Below are the code and all the weights of a small trained network. Each question names an input and a class and asks about switching units off, where a switched-off unit gives its printed mean instead of its output.

import numpy as np


def w(rows, s, z=0):
    codes = np.array(rows[::2]) - 128.0
    scale = np.full(codes.shape[1], s)
    scale[-1] = z or s
    return codes * scale


def f(y):
    return y / 2 * (1 + np.tanh(0.7978845608 * (y + 0.044715 * y**3)))


def log_softmax(a):
    a = a - a.max(-1, keepdims=True)
    return a - np.log(np.exp(a).sum(-1, keepdims=True))


def net(x, mask):
    res = np.array(x, float).reshape(1, 3) / 4 @ E
    y = f(res @ A[0][:, :-1].T + A[0][:, -1])
    res = res + np.where(mask, y, B[0][:, -1]) @ B[0][:, :-1]
    return log_softmax(res[-1] @ U[:, :-1].T + U[:, -1])


A, B = {}, {}
E = w([
[217,64,38],'x0',
[48,10,159],'x1',
[39,167,2],'x2',
],0.0076)
A[0] = w([
[48,41,142,78],'n1',
[174,255,106,48],'n2',
[154,134,234,31],'n3',
[173,105,54,135],'n4',
[149,114,150,33],'n5',
[22,187,158,98],'n6',
[70,185,45,88],'n7',
[57,30,122,65],'n8',
[93,72,138,32],'n9',
[201,123,214,2],'n10',
[119,114,135,2],'n11',
[95,201,178,125],'n12',
[161,84,78,199],'n13',
[90,160,172,231],'n14',
[41,152,53,47],'n15',
[147,166,122,196],'n16',
[115,120,128,182],'n17',
[171,83,80,89],'n18',
[174,188,112,54],'n19',
],0.013,0.0057)
B[0] = w([
[102,192,132,205],'n1',
[58,212,152,253],'n2',
[134,97,168,206],'n3',
[54,89,114,230],'n4',
[88,116,173,122],'n5',
[34,76,112,212],'n6',
[203,114,172,248],'n7',
[96,193,145,202],'n8',
[44,151,166,145],'n9',
[141,108,192,208],'n10',
[68,125,171,108],'n11',
[23,84,106,198],'n12',
[110,103,83,230],'n13',
[138,107,67,214],'n14',
[207,91,189,221],'n15',
[153,154,102,197],'n16',
[151,136,112,154],'n17',
[4,68,153,185],'n18',
[57,160,162,181],'n19',
],0.042,0.0072)
U = w([
[73,218,166,139],'0',
[134,58,253,134],'1',
[61,62,101,83],'2',
[133,128,41,250],'3',
[178,220,101,92],'4',
[156,117,142,90],'5',
[159,164,85,91],'6',
],0.012,0.019)

Each question gives the input, the list of numbers given to net, and the class t.
The units are the neurons (one row each of A and B). Each row of codes is followed by its name. A weight is (code - 128) times the scale printed after its matrix; where a second scale follows, it is the last column's (A, B and U).
mask holds one flag per neuron, in row order. A switched-off neuron (its flag False) gives its mean, the last column of its row in B, instead of its output. The means were averaged over made-up inputs and are rounded, as every weight is.
A unit's drop is (log p(t) with every unit on - log p(t) with that unit switched off) / (log p(t) with every unit on - log p(t) with every unit switched off).
The circuit of an input: a set's keep is (log p(t) with only the set's units on - log p(t) with every unit switched off) / (log p(t) with every unit on - log p(t) with every unit switched off). Starting from the 12 units with the biggest drops (on a tie, the unit counted first), units are removed one at a time, each time the one whose removal leaves the highest keep (on an exact tie, the one counted first), for as long as the keep stays at least 0.8.
units of the circuit, in order: the units of the circuit, biggest drop first
most important unit: the unit with the biggest drop
k most important neurons: the k neurons with the biggest drops, biggest first
drop when u is switched off: that unit's drop, to one decimal
input [3,8,6], class 0: most important unit -> n8
input [-6,3,6], class 1: 4 most important neurons -> [n15 n7 n13 n4]
input [-6,-2,5], class 2: 2 most important neurons -> [n6 n12]
input [-8,6,-3], class 2: 2 most important neurons -> [n6 n14]
input [2,-2,3], class 3: 2 most important neurons -> [n10 n3]
input [7,3,-6], class 2: 2 most important neurons -> [n7 n15]
input [-8,-4,6], class 2: 2 most important neurons -> [n6 n12]
input [3,1,1], class 3: 2 most important neurons -> [n6 n12]
input [-5,1,7], class 1: 2 most important neurons -> [n15 n7]
input [-3,-1,5], class 1: 2 most important neurons -> [n15 n7]
input [-6,8,-8], class 0: 4 most important neurons -> [n1 n8 n15 n7]
input [2,6,5], class 0: 2 most important neurons -> [n8 n1]
input [2,3,2], class 3: 2 most important neurons -> [n2 n19]
input [-5,7,-1], class 0: units of the circuit, in order -> [n1]
input [-8,-2,-6], class 2: 2 most important neurons -> [n12 n14]
input [-5,-1,1], class 2: 2 most important neurons -> [n6 n12]
input [-3,-1,1], class 3: 2 most important neurons -> [n18 n4]
input [-6,0,1], class 2: drop when n6 is switched off -> 0.1
input [-3,-6,8], class 1: drop when n15 is switched off -> 1.6
input [2,2,5], class 1: most important unit -> n15
input [3,-3,0], class 3: drop when n12 is switched off -> 0.2
input [1,6,5], class 0: drop when n1 is switched off -> 0.8
